Below is a small trained network, with its code and all its weights. Each question gives an input and a class and asks what happens when units are switched off, that is, made to give their printed mean instead of their output.

import numpy as np


def w(rows, s, z=0):
    codes = np.array(rows[::2]) - 128.0
    scale = np.full(codes.shape[1], s)
    scale[-1] = z or s
    return codes * scale


def f(y):
    return np.maximum(y, 0)


def log_softmax(a):
    a = a - a.max(-1, keepdims=True)
    return a - np.log(np.exp(a).sum(-1, keepdims=True))


def net(x, mask):
    res = np.array(x, float).reshape(1, 7) / 4 @ E
    y = f(res @ A[0][:, :-1].T + A[0][:, -1])
    res = res + np.where(mask, y, B[0][:, -1]) @ B[0][:, :-1]
    return log_softmax(res[-1] @ U[:, :-1].T + U[:, -1])


A, B = {}, {}
E = w([
[181,32,134,169,124,60,204,100,179,74,114],'x0',
[242,92,145,107,158,60,54,154,64,110,145],'x1',
[150,77,135,8,153,165,146,55,108,148,64],'x2',
[139,212,202,84,124,72,162,148,153,197,116],'x3',
[125,130,118,118,141,123,123,128,137,122,134],'x4',
[154,102,147,122,93,153,116,73,174,193,255],'x5',
[69,146,82,145,40,54,84,61,100,158,95],'x6',
],0.008)
A[0] = w([
[53,166,116,147,148,157,194,126,143,72,45,134],'N1',
[50,139,126,167,96,204,226,50,220,146,106,101],'N2',
[152,116,156,149,119,138,97,60,152,180,177,51],'N3',
[202,70,168,129,161,42,39,138,64,109,128,118],'N4',
[146,144,172,158,103,159,87,64,181,152,205,71],'N5',
[87,180,131,204,98,128,153,183,167,85,172,91],'N6',
[132,117,177,46,124,180,133,32,105,112,103,4],'N7',
[91,140,63,151,51,24,115,36,120,143,103,108],'N8',
[125,153,38,114,124,202,47,141,97,113,144,157],'N9',
[132,182,208,92,150,5,183,150,178,174,140,80],'N10',
[154,174,108,208,120,82,66,199,142,65,191,89],'N11',
[186,57,102,162,107,36,254,87,190,72,124,103],'N12',
[136,97,108,128,70,186,126,95,164,148,229,101],'N13',
[155,93,185,124,201,210,187,172,175,127,130,66],'N14',
[126,48,11,169,141,127,142,80,142,53,155,179],'N15',
[160,87,99,10,151,165,155,96,111,126,68,214],'N16',
[144,214,185,96,101,81,147,122,181,178,96,141],'N17',
[81,132,81,134,63,44,82,48,95,154,108,39],'N18',
[124,135,90,101,113,88,92,55,137,158,86,181],'N19',
[134,116,132,85,137,110,148,76,163,147,199,167],'N20',
[117,149,99,129,132,94,120,206,76,41,51,120],'N21',
],0.0069,0.0035)
B[0] = w([
[164,125,110,150,134,94,75,124,148,173,95,221],'N1',
[157,131,126,95,119,126,2,129,186,117,140,237],'N2',
[139,124,108,145,161,73,165,151,115,130,98,177],'N3',
[159,151,152,121,107,108,21,90,180,118,141,236],'N4',
[156,126,78,143,166,89,160,120,116,153,88,195],'N5',
[121,126,79,86,75,112,162,74,165,91,141,199],'N6',
[124,141,76,80,79,104,174,85,119,85,143,187],'N7',
[179,102,121,132,157,174,144,191,133,106,172,245],'N8',
[63,137,186,154,129,164,153,112,88,153,131,210],'N9',
[103,69,177,124,139,164,137,95,136,117,88,218],'N10',
[143,133,112,82,61,122,195,60,139,75,137,210],'N11',
[62,225,144,143,127,137,135,140,62,197,204,255],'N12',
[150,109,116,145,180,81,150,125,131,190,59,207],'N13',
[197,112,104,121,153,168,114,199,113,81,192,214],'N14',
[69,100,183,134,155,158,128,91,114,130,117,246],'N15',
[127,171,93,141,81,130,174,85,151,107,128,254],'N16',
[117,80,189,132,151,175,159,110,105,109,118,221],'N17',
[187,88,117,127,140,167,147,192,110,109,177,222],'N18',
[157,140,116,160,113,165,136,153,133,115,166,213],'N19',
[136,142,101,182,133,92,122,130,135,158,101,196],'N20',
[157,125,82,157,149,119,136,127,101,167,55,210],'N21',
],0.0092,0.0077)
U = w([
[141,140,122,146,124,140,129,124,140,133,137,254],'0',
[127,145,64,79,65,99,186,85,152,74,146,76],'1',
[172,83,92,115,156,161,131,247,127,97,191,86],'2',
[144,134,129,111,121,94,16,121,186,134,138,108],'3',
[146,119,73,153,186,55,147,146,118,178,68,85],'4',
[64,230,164,125,136,137,132,150,70,180,187,115],'5',
[76,16,201,127,153,167,141,90,126,115,109,92],'6',
],0.011,0.0088)

Each question gives the input, the list of numbers given to net, and the class t.
The units are the neurons (one row each of A and B). Each row of codes is followed by its name. A weight is (code - 128) times the scale printed after its matrix; where a second scale follows, it is the last column's (A, B and U).
mask holds one flag per neuron, in row order. A switched-off neuron (its flag False) gives its mean, the last column of its row in B, instead of its output. The means were averaged over made-up inputs and are rounded, as every weight is.
A unit's drop is (log p(t) with every unit on - log p(t) with that unit switched off) / (log p(t) with every unit on - log p(t) with every unit switched off).
The circuit of an input: a set's keep is (log p(t) with only the set's units on - log p(t) with every unit switched off) / (log p(t) with every unit on - log p(t) with every unit switched off). Starting from the 12 units with the biggest drops (on a tie, the unit counted first), units are removed one at a time, each time the one whose removal leaves the highest keep (on an exact tie, the one counted first), for as long as the keep stays at least 0.8.
units of the circuit, in order: the units of the circuit, biggest drop first
most important unit: the unit with the biggest drop
k most important neurons: the k neurons with the biggest drops, biggest first
input [3,8,-8,-8,7,0,0], class 1: most important unit -> N11
input [-6,7,3,7,7,7,6], class 0: units of the circuit, in order -> [N2, N17, N12]
input [-6,-6,6,1,-5,8,-1], class 4: units of the circuit, in order -> [N13, N5]
input [-3,0,2,-3,3,6,6], class 2: units of the circuit, in order -> [N18, N8]
input [-5,7,8,3,-7,8,-2], class 1: 2 most important neurons -> [N7, N16]
input [5,-7,2,1,4,7,-2], class 3: 2 most important neurons -> [N2, N21]
input [5,-1,-3,-3,4,7,4], class 4: units of the circuit, in order -> [N13, N5]
input [-5,7,-7,-5,-3,-8,-5], class 4: 3 most important neurons -> [N21, N16, N2]
input [1,3,5,7,1,-5,1], class 6: 2 most important neurons -> [N10, N17]
input [-6,-1,5,7,4,-3,3], class 6: units of the circuit, in order -> [N17, N12]
input [-5,-5,1,-5,0,-8,7], class 4: 3 most important neurons -> [N21, N1, N14]
input [-3,7,-7,1,-2,-4,8], class 2: 3 most important neurons -> [N18, N8, N16]
input [0,-1,1,-4,-2,-4,5], class 2: units of the circuit, in order -> [N8, N18]
input [6,4,6,-5,8,-2,-6], class 0: units of the circuit, in order -> [N16, N12]
input [4,3,5,-1,-2,7,5], class 4: 3 most important neurons -> [N13, N3, N20]
input [4,-3,-5,7,-1,-4,0], class 6: most important unit -> N10
input [1,-4,-6,7,-1,-5,-1], class 6: units of the circuit, in order -> [N10, N17]
input [-6,-4,0,4,-1,-8,4], class 4: units of the circuit, in order -> [N21, N1]
input [8,-1,7,-5,-1,3,-6], class 5: 2 most important neurons -> [N12, N15]
input [3,8,-5,-5,-6,7,-5], class 3: units of the circuit, in order -> [N4]
